Here is a tiny trained network, its code and every weight. The questions are about switching its units off for an input and a class, where a switched-off unit gives its printed mean instead of its output.

import numpy as np


def w(rows, s, z=0):
    codes = np.array(rows[::2]) - 128.0
    scale = np.full(codes.shape[1], s)
    scale[-1] = z or s
    return codes * scale


def f(y):
    return y / 2 * (1 + np.tanh(0.7978845608 * (y + 0.044715 * y**3)))


def log_softmax(a):
    a = a - a.max(-1, keepdims=True)
    return a - np.log(np.exp(a).sum(-1, keepdims=True))


def net(x, mask):
    res = np.array(x, float).reshape(1, 8) / 4 @ E
    y = f(res @ A[0][:, :-1].T + A[0][:, -1])
    res = res + np.where(mask, y, B[0][:, -1]) @ B[0][:, :-1]
    return log_softmax(res[-1] @ U[:, :-1].T + U[:, -1])


A, B = {}, {}
E = w([
[128,128,130],'x0',
[128,128,128],'x1',
[127,128,128],'x2',
[55,22,134],'x3',
[129,127,127],'x4',
[77,145,2],'x5',
[128,129,130],'x6',
[30,181,181],'x7',
],0.0085)
A[0] = w([
[205,78,99,67],'N1',
[123,133,83,242],'N2',
[82,94,16,117],'N3',
[129,180,23,132],'N4',
[116,203,133,111],'N5',
[63,160,158,102],'N6',
[99,109,56,121],'N7',
[76,165,153,63],'N8',
[87,50,130,66],'N9',
[82,175,96,121],'N10',
[103,63,124,93],'N11',
[136,176,106,129],'N12',
[245,202,133,200],'N13',
[150,103,238,55],'N14',
[162,225,149,57],'N15',
[54,172,170,87],'N16',
[214,102,195,113],'N17',
[158,154,139,148],'N18',
[42,38,123,32],'N19',
[98,125,150,40],'N20',
[177,220,98,98],'N21',
[150,115,116,254],'N22',
[134,60,228,135],'N23',
[151,123,198,111],'N24',
[170,99,188,69],'N25',
[103,142,179,68],'N26',
[51,46,170,58],'N27',
[140,75,156,207],'N28',
[176,193,113,128],'N29',
[224,103,71,157],'N30',
[153,213,135,63],'N31',
[63,179,153,99],'N32',
[152,198,132,96],'N33',
],0.011,0.0073)
B[0] = w([
[209,119,103,160],'N1',
[106,164,211,219],'N2',
[143,184,133,213],'N3',
[144,172,148,207],'N4',
[133,58,112,156],'N5',
[218,64,140,155],'N6',
[133,185,121,175],'N7',
[188,106,110,136],'N8',
[94,121,56,154],'N9',
[163,150,152,161],'N10',
[100,65,71,149],'N11',
[106,130,111,150],'N12',
[99,114,144,255],'N13',
[124,173,62,178],'N14',
[93,123,83,163],'N15',
[209,106,145,162],'N16',
[123,202,114,196],'N17',
[108,135,125,153],'N18',
[118,124,72,170],'N19',
[180,138,31,116],'N20',
[69,99,64,182],'N21',
[91,95,191,223],'N22',
[113,186,127,209],'N23',
[107,118,90,166],'N24',
[139,187,43,153],'N25',
[170,153,104,133],'N26',
[113,108,82,171],'N27',
[91,141,157,200],'N28',
[66,56,80,174],'N29',
[170,89,164,214],'N30',
[99,98,71,153],'N31',
[254,85,184,159],'N32',
[91,72,67,153],'N33',
],0.0075,0.0084)
U = w([
[104,147,152,243],'0',
[77,97,67,45],'1',
[115,158,159,199],'2',
[231,121,109,109],'3',
[120,254,109,2],'4',
[98,151,158,139],'5',
],0.014,0.0087)

Each question gives the input, the list of numbers given to net, and the class t.
The units are the neurons (one row each of A and B). Each row of codes is followed by its name. A weight is (code - 128) times the scale printed after its matrix; where a second scale follows, it is the last column's (A, B and U).
mask holds one flag per neuron, in row order. A switched-off neuron (its flag False) gives its mean, the last column of its row in B, instead of its output. The means were averaged over made-up inputs and are rounded, as every weight is.
A unit's drop is (log p(t) with every unit on - log p(t) with that unit switched off) / (log p(t) with every unit on - log p(t) with every unit switched off).
The circuit of an input: a set's keep is (log p(t) with only the set's units on - log p(t) with every unit switched off) / (log p(t) with every unit on - log p(t) with every unit switched off). Starting from the 12 units with the biggest drops (on a tie, the unit counted first), units are removed one at a time, each time the one whose removal leaves the highest keep (on an exact tie, the one counted first), for as long as the keep stays at least 0.8.
units of the circuit, in order: the units of the circuit, biggest drop first
unit that matters most: the unit with the biggest drop
top k neurons: the k neurons with the biggest drops, biggest first
drop when u is switched off: that unit's drop, to one decimal
input [-6,0,4,-5,1,-8,1,2], class 4: top 2 neurons	N17, N14
input [-5,-5,-2,2,6,7,-4,-8], class 3: units of the circuit, in order	N30
input [-8,6,-4,1,4,7,0,5], class 4: top 4 neurons	N3, N7, N30, N4
input [3,1,4,6,-8,-3,6,5], class 1: units of the circuit, in order	N27, N19
input [4,7,5,5,4,-8,-1,-7], class 4: units of the circuit, in order	N17, N23, N25
input [-3,3,5,-6,4,-1,2,7], class 3: units of the circuit, in order	N32, N16, N6
input [-5,2,2,5,-4,4,1,-8], class 3: top 3 neurons	N1, N30, N13
input [7,5,-1,1,2,6,4,-2], class 4: units of the circuit, in order	N3, N7
input [0,-1,2,6,-5,-7,6,1], class 4: top 2 neurons	N23, N14
input [-7,-2,-3,-7,3,4,4,-3], class 1: units of the circuit, in order	N21, N29
input [-4,-1,-5,-2,-3,-6,4,-3], class 4: top 2 neurons	N17, N25
input [3,5,-1,-1,-7,5,6,6], class 3: top 3 neurons	N32, N6, N16
input [-4,1,-7,-3,1,-8,-4,3], class 4: top 2 neurons	N14, N17
input [-8,4,-2,8,-4,-8,6,2], class 1: unit that matters most	N27
input [5,-6,5,-3,-8,-7,2,0], class 4: top 4 neurons	N17, N14, N25, N23
input [7,-2,-3,2,-8,-8,-4,-6], class 4: drop when N23 is switched off	0.2
input [8,7,-4,-8,6,-3,2,-3], class 1: drop when N13 is switched off	0.0
input [-7,5,-4,0,-3,4,4,8], class 3: drop when N32 is switched off	0.1
